Below are the code and all the weights of a small trained network. Each question names an input and a class and asks about switching units off, where a switched-off unit gives its printed mean instead of its output.

import numpy as np


def w(rows, s, z=0):
    codes = np.array(rows[::2]) - 128.0
    scale = np.full(codes.shape[1], s)
    scale[-1] = z or s
    return codes * scale


def f(y):
    return np.maximum(y, 0)


def log_softmax(a):
    a = a - a.max(-1, keepdims=True)
    return a - np.log(np.exp(a).sum(-1, keepdims=True))


def net(x, mask):
    res = np.array(x, float).reshape(1, 3) / 4 @ E
    y = f(res @ A[0][:, :-1].T + A[0][:, -1])
    res = res + np.where(mask, y, B[0][:, -1]) @ B[0][:, :-1]
    return log_softmax(res[-1] @ U[:, :-1].T + U[:, -1])


A, B = {}, {}
E = w([
[145,178,103,3,55,116,112,142,68,181],'x0',
[95,150,41,119,83,177,41,138,156,114],'x1',
[160,233,154,115,145,142,107,150,168,194],'x2',
],0.016)
A[0] = w([
[125,82,135,216,169,163,121,116,169,147,193],'neuron 1',
[169,153,71,28,80,122,50,164,58,152,255],'neuron 2',
[89,32,162,133,180,111,176,73,116,80,196],'neuron 3',
[66,116,19,62,1,151,80,97,103,151,76],'neuron 4',
[84,131,18,114,97,187,34,114,169,115,209],'neuron 5',
[108,144,105,185,232,165,71,150,227,139,176],'neuron 6',
],0.0097,0.0029)
B[0] = w([
[57,136,136,193,119,78,122,111,144,66,194],'neuron 1',
[125,105,149,30,57,135,225,154,131,118,250],'neuron 2',
[212,139,78,198,143,9,107,179,88,119,222],'neuron 3',
[98,85,87,44,48,105,128,154,152,50,237],'neuron 4',
[97,60,59,80,131,180,52,142,88,148,225],'neuron 5',
[97,133,147,178,135,205,147,117,172,199,195],'neuron 6',
],0.012,0.021)
U = w([
[179,89,130,152,149,79,125,144,92,91,76],'0',
[115,95,107,56,90,136,144,150,134,89,197],'1',
[97,128,204,180,168,142,181,121,172,129,48],'2',
[182,153,225,69,129,140,175,124,127,245,232],'3',
[49,96,82,166,125,182,46,135,132,130,3],'4',
],0.013,0.0017)

Each question gives the input, the list of numbers given to net, and the class t.
The units are the neurons (one row each of A and B). Each row of codes is followed by its name. A weight is (code - 128) times the scale printed after its matrix; where a second scale follows, it is the last column's (A, B and U).
mask holds one flag per neuron, in row order. A switched-off neuron (its flag False) gives its mean, the last column of its row in B, instead of its output. The means were averaged over made-up inputs and are rounded, as every weight is.
A unit's drop is (log p(t) with every unit on - log p(t) with that unit switched off) / (log p(t) with every unit on - log p(t) with every unit switched off).
The circuit of an input: a set's keep is (log p(t) with only the set's units on - log p(t) with every unit switched off) / (log p(t) with every unit on - log p(t) with every unit switched off). Starting from all 6 units, units are removed one at a time, each time the one whose removal leaves the highest keep (on an exact tie, the one counted first), for as long as the keep stays at least 0.8.
circuit, biggest first: the units of the circuit, biggest drop first
most important unit: the unit with the biggest drop
k most important neurons: the k neurons with the biggest drops, biggest first
drop of u: that unit's drop, to one decimal
input [-1,-3,1], class 0: circuit, biggest first	[neuron 2]
input [-1,-1,4], class 2: circuit, biggest first	[neuron 5; neuron 4]
input [6,-7,-5], class 0: circuit, biggest first	[neuron 4; neuron 3]
input [1,2,7], class 3: circuit, biggest first	[neuron 4; neuron 1]
input [8,-4,6], class 3: 3 most important neurons	[neuron 5; neuron 1; neuron 4]
input [0,-3,1], class 0: 2 most important neurons	[neuron 2; neuron 6]
input [-1,0,5], class 3: 2 most important neurons	[neuron 5; neuron 1]
input [-7,1,-4], class 0: 2 most important neurons	[neuron 3; neuron 5]
input [5,-3,3], class 3: 3 most important neurons	[neuron 4; neuron 5; neuron 1]
input [-8,1,0], class 2: 2 most important neurons	[neuron 5; neuron 6]
input [-4,-2,4], class 2: drop of neuron 5	0.1
input [-2,-8,-6], class 0: drop of neuron 3	0.0
input [-7,-6,3], class 2: drop of neuron 6	1.1
input [2,-5,5], class 3: most important unit	neuron 4
